Below are the code and all the weights of a small trained network. Each question names an input and a class and asks about switching units off, where a switched-off unit gives its printed mean instead of its output.

import numpy as np


def w(rows, s, z=0):
    codes = np.array(rows[::2]) - 128.0
    scale = np.full(codes.shape[1], s)
    scale[-1] = z or s
    return codes * scale


def norm(h):
    return h / np.sqrt((h * h).mean(-1, keepdims=True) + 1e-5)


def f(y):
    return np.maximum(y, 0)


def log_softmax(a):
    a = a - a.max(-1, keepdims=True)
    return a - np.log(np.exp(a).sum(-1, keepdims=True))


def net(x, mask):
    res = np.array(x, float).reshape(1, 5) / 4 @ E
    u = 0
    for l in range(2):
        y = f(norm(res) @ A[l][:, :-1].T + A[l][:, -1])
        res = res + np.where(mask[u : u + 11], y, B[l][:, -1]) @ B[l][:, :-1]
        u += 11
    return log_softmax(norm(res)[-1] @ U[:, :-1].T + U[:, -1])


A, B = {}, {}
E = w([
[114,120,187,203,120,125,87,81,103,191,80,143],'x0',
[156,85,218,213,137,97,173,179,75,128,143,163],'x1',
[120,141,173,149,200,47,53,60,149,185,198,161],'x2',
[136,129,172,120,2,139,150,111,22,71,99,202],'x3',
[108,107,150,188,138,168,168,126,158,208,130,183],'x4',
],0.0013)
A[0] = w([
[142,105,166,146,96,113,143,120,74,98,128,145,38],'0.n0',
[149,95,137,178,157,121,154,173,115,120,128,89,86],'0.n1',
[124,68,182,234,131,149,163,159,123,183,85,124,71],'0.n2',
[117,171,105,85,131,118,69,83,134,130,157,152,90],'0.n3',
[131,145,148,119,177,72,83,110,132,140,190,162,44],'0.n4',
[123,183,127,131,107,163,94,57,122,137,89,144,5],'0.n5',
[163,130,160,97,150,5,109,112,106,93,221,144,165],'0.n6',
[108,139,127,147,200,132,115,123,162,170,132,76,41],'0.n7',
[116,116,142,182,185,133,163,174,164,181,126,134,44],'0.n8',
[105,120,99,100,171,142,115,132,164,140,135,105,107],'0.n9',
[142,159,131,132,71,129,162,122,77,95,125,134,113],'0.n10',
],0.003,0.0013)
B[0] = w([
[115,149,162,141,121,195,91,172,178,189,85,153,195],'0.n0',
[124,128,127,136,156,47,140,142,56,148,189,90,181],'0.n1',
[161,225,164,198,160,114,106,25,92,74,170,174,250],'0.n2',
[167,135,163,166,181,83,181,134,83,161,177,89,204],'0.n3',
[160,130,119,173,166,47,139,58,75,108,192,103,213],'0.n4',
[103,90,107,84,138,2,119,170,112,170,163,77,168],'0.n5',
[114,247,110,234,176,193,139,11,143,84,127,114,254],'0.n6',
[140,76,202,134,65,180,118,126,120,93,74,225,213],'0.n7',
[180,97,133,154,160,76,147,85,146,82,212,173,205],'0.n8',
[189,181,124,127,140,169,142,152,98,126,59,142,200],'0.n9',
[126,107,165,130,98,154,103,148,151,101,86,232,227],'0.n10',
],0.0022,0.0023)
A[1] = w([
[102,104,151,160,166,36,131,97,104,154,253,89,122],'1.n0',
[82,111,155,122,88,85,32,22,71,136,104,149,122],'1.n1',
[90,43,133,67,38,105,153,153,69,112,123,129,101],'1.n2',
[130,141,127,113,74,127,142,130,73,77,128,160,133],'1.n3',
[148,170,56,45,114,155,89,118,156,75,119,104,125],'1.n4',
[113,127,79,84,165,95,129,142,122,141,147,51,16],'1.n5',
[150,124,128,132,109,181,147,163,125,123,93,145,124],'1.n6',
[134,104,164,175,168,108,172,193,107,68,168,108,178],'1.n7',
[53,107,110,141,180,114,99,76,191,242,108,110,2],'1.n8',
[150,121,61,89,190,130,180,202,156,124,144,48,110],'1.n9',
[121,123,124,134,176,193,206,146,201,170,191,181,149],'1.n10',
],0.0029,0.00075)
B[1] = w([
[116,219,40,141,176,87,176,29,74,43,186,78,251],'1.n0',
[219,98,136,133,156,153,160,217,134,219,140,138,228],'1.n1',
[134,82,67,95,173,43,56,137,217,131,194,95,186],'1.n2',
[124,60,98,132,122,133,53,123,149,138,116,131,209],'1.n3',
[62,151,148,189,115,136,170,71,106,104,134,139,205],'1.n4',
[59,161,185,132,129,173,194,139,107,135,87,133,154],'1.n5',
[111,150,122,115,157,95,115,100,146,122,144,73,186],'1.n6',
[149,159,73,76,176,113,128,93,153,253,152,86,204],'1.n7',
[173,122,150,219,120,106,96,72,11,27,147,197,181],'1.n8',
[99,126,199,101,80,164,161,208,128,203,83,180,187],'1.n9',
[197,124,69,70,179,12,86,142,137,182,196,30,203],'1.n10',
],0.003,0.0029)
U = w([
[172,212,121,187,231,71,159,16,89,137,217,105,151],'0',
[169,103,228,200,77,179,91,138,74,137,88,218,122],'1',
[74,45,246,131,164,133,172,113,146,63,119,84,2],'2',
[13,207,172,77,129,209,255,173,129,151,68,74,125],'3',
[48,87,70,84,57,140,95,101,172,16,106,119,125],'4',
[173,67,88,48,125,74,100,224,184,185,142,97,138],'5',
],0.0072,0.0097)

Each question gives the input, the list of numbers given to net, and the class t.
The units are the neurons (one row each of A and B). Each row of codes is followed by its name. A weight is (code - 128) times the scale printed after its matrix; where a second scale follows, it is the last column's (A, B and U).
mask holds one flag per neuron, layer by layer. A switched-off neuron (its flag False) gives its mean, the last column of its row in B, instead of its output. The means were averaged over made-up inputs and are rounded, as every weight is.
A unit's drop is (log p(t) with every unit on - log p(t) with that unit switched off) / (log p(t) with every unit on - log p(t) with every unit switched off).
The circuit of an input: a set's keep is (log p(t) with only the set's units on - log p(t) with every unit switched off) / (log p(t) with every unit on - log p(t) with every unit switched off). Starting from the 12 units with the biggest drops (on a tie, the unit counted first), units are removed one at a time, each time the one whose removal leaves the highest keep (on an exact tie, the one counted first), for as long as the keep stays at least 0.8.
circuit, biggest first: the units of the circuit, biggest drop first
top k neurons: the k neurons with the biggest drops, biggest first
top k neurons in layer l: the k neurons of layer l with the biggest drops, biggest first
drop when u is switched off: that unit's drop, to one decimal
input [-8,0,-6,-1,1], class 5: top neuron : 0.n6
input [-1,6,-4,-6,-8], class 3: circuit, biggest first : 1.n9, 0.n2, 1.n5
input [3,-8,1,-8,-8], class 3: top 3 neurons : 1.n5, 1.n9, 0.n2
input [6,6,3,6,0], class 1: circuit, biggest first : 0.n0, 1.n0, 0.n4
input [-3,6,-6,8,0], class 4: circuit, biggest first : 1.n2, 1.n1, 1.n3
input [-8,3,0,6,2], class 5: circuit, biggest first : 0.n2, 1.n0, 1.n2
input [3,4,7,8,1], class 1: circuit, biggest first : 0.n0, 1.n10
input [-8,-3,-8,1,6], class 5: circuit, biggest first : 1.n10, 1.n0
input [-1,-2,-2,4,7], class 5: top 2 neurons : 0.n6, 1.n0
input [-8,-1,-8,-1,-6], class 3: top 2 neurons : 1.n9, 1.n4
input [2,-3,-2,4,-8], class 4: top 3 neurons in layer 1 : 1.n4, 1.n10, 1.n7
input [8,-3,-8,7,0], class 5: top 3 neurons : 1.n2, 0.n6, 0.n5
input [-8,-3,0,-4,2], class 3: top 2 neurons in layer 1 : 1.n9, 1.n4
input [1,-2,-5,-2,3], class 3: top neuron in layer 0 : 0.n10
input [4,-5,3,7,-2], class 5: top 2 neurons in layer 0 : 0.n5, 0.n2
input [0,-6,-1,8,-3], class 5: top 3 neurons in layer 1 : 1.n2, 1.n1, 1.n0
input [-2,3,-8,2,5], class 5: top 2 neurons : 0.n6, 1.n0
input [5,-7,-7,-4,-4], class 3: drop when 1.n0 is switched off : 0.0
input [-3,-3,-3,6,-6], class 4: drop when 1.n4 is switched off : 0.1
input [-7,1,-2,-3,2], class 5: drop when 1.n4 is switched off : -0.1
input [-6,-5,0,5,2], class 4: top neuron : 1.n4
input [3,1,-4,3,-6], class 4: top 2 neurons : 1.n10, 1.n7
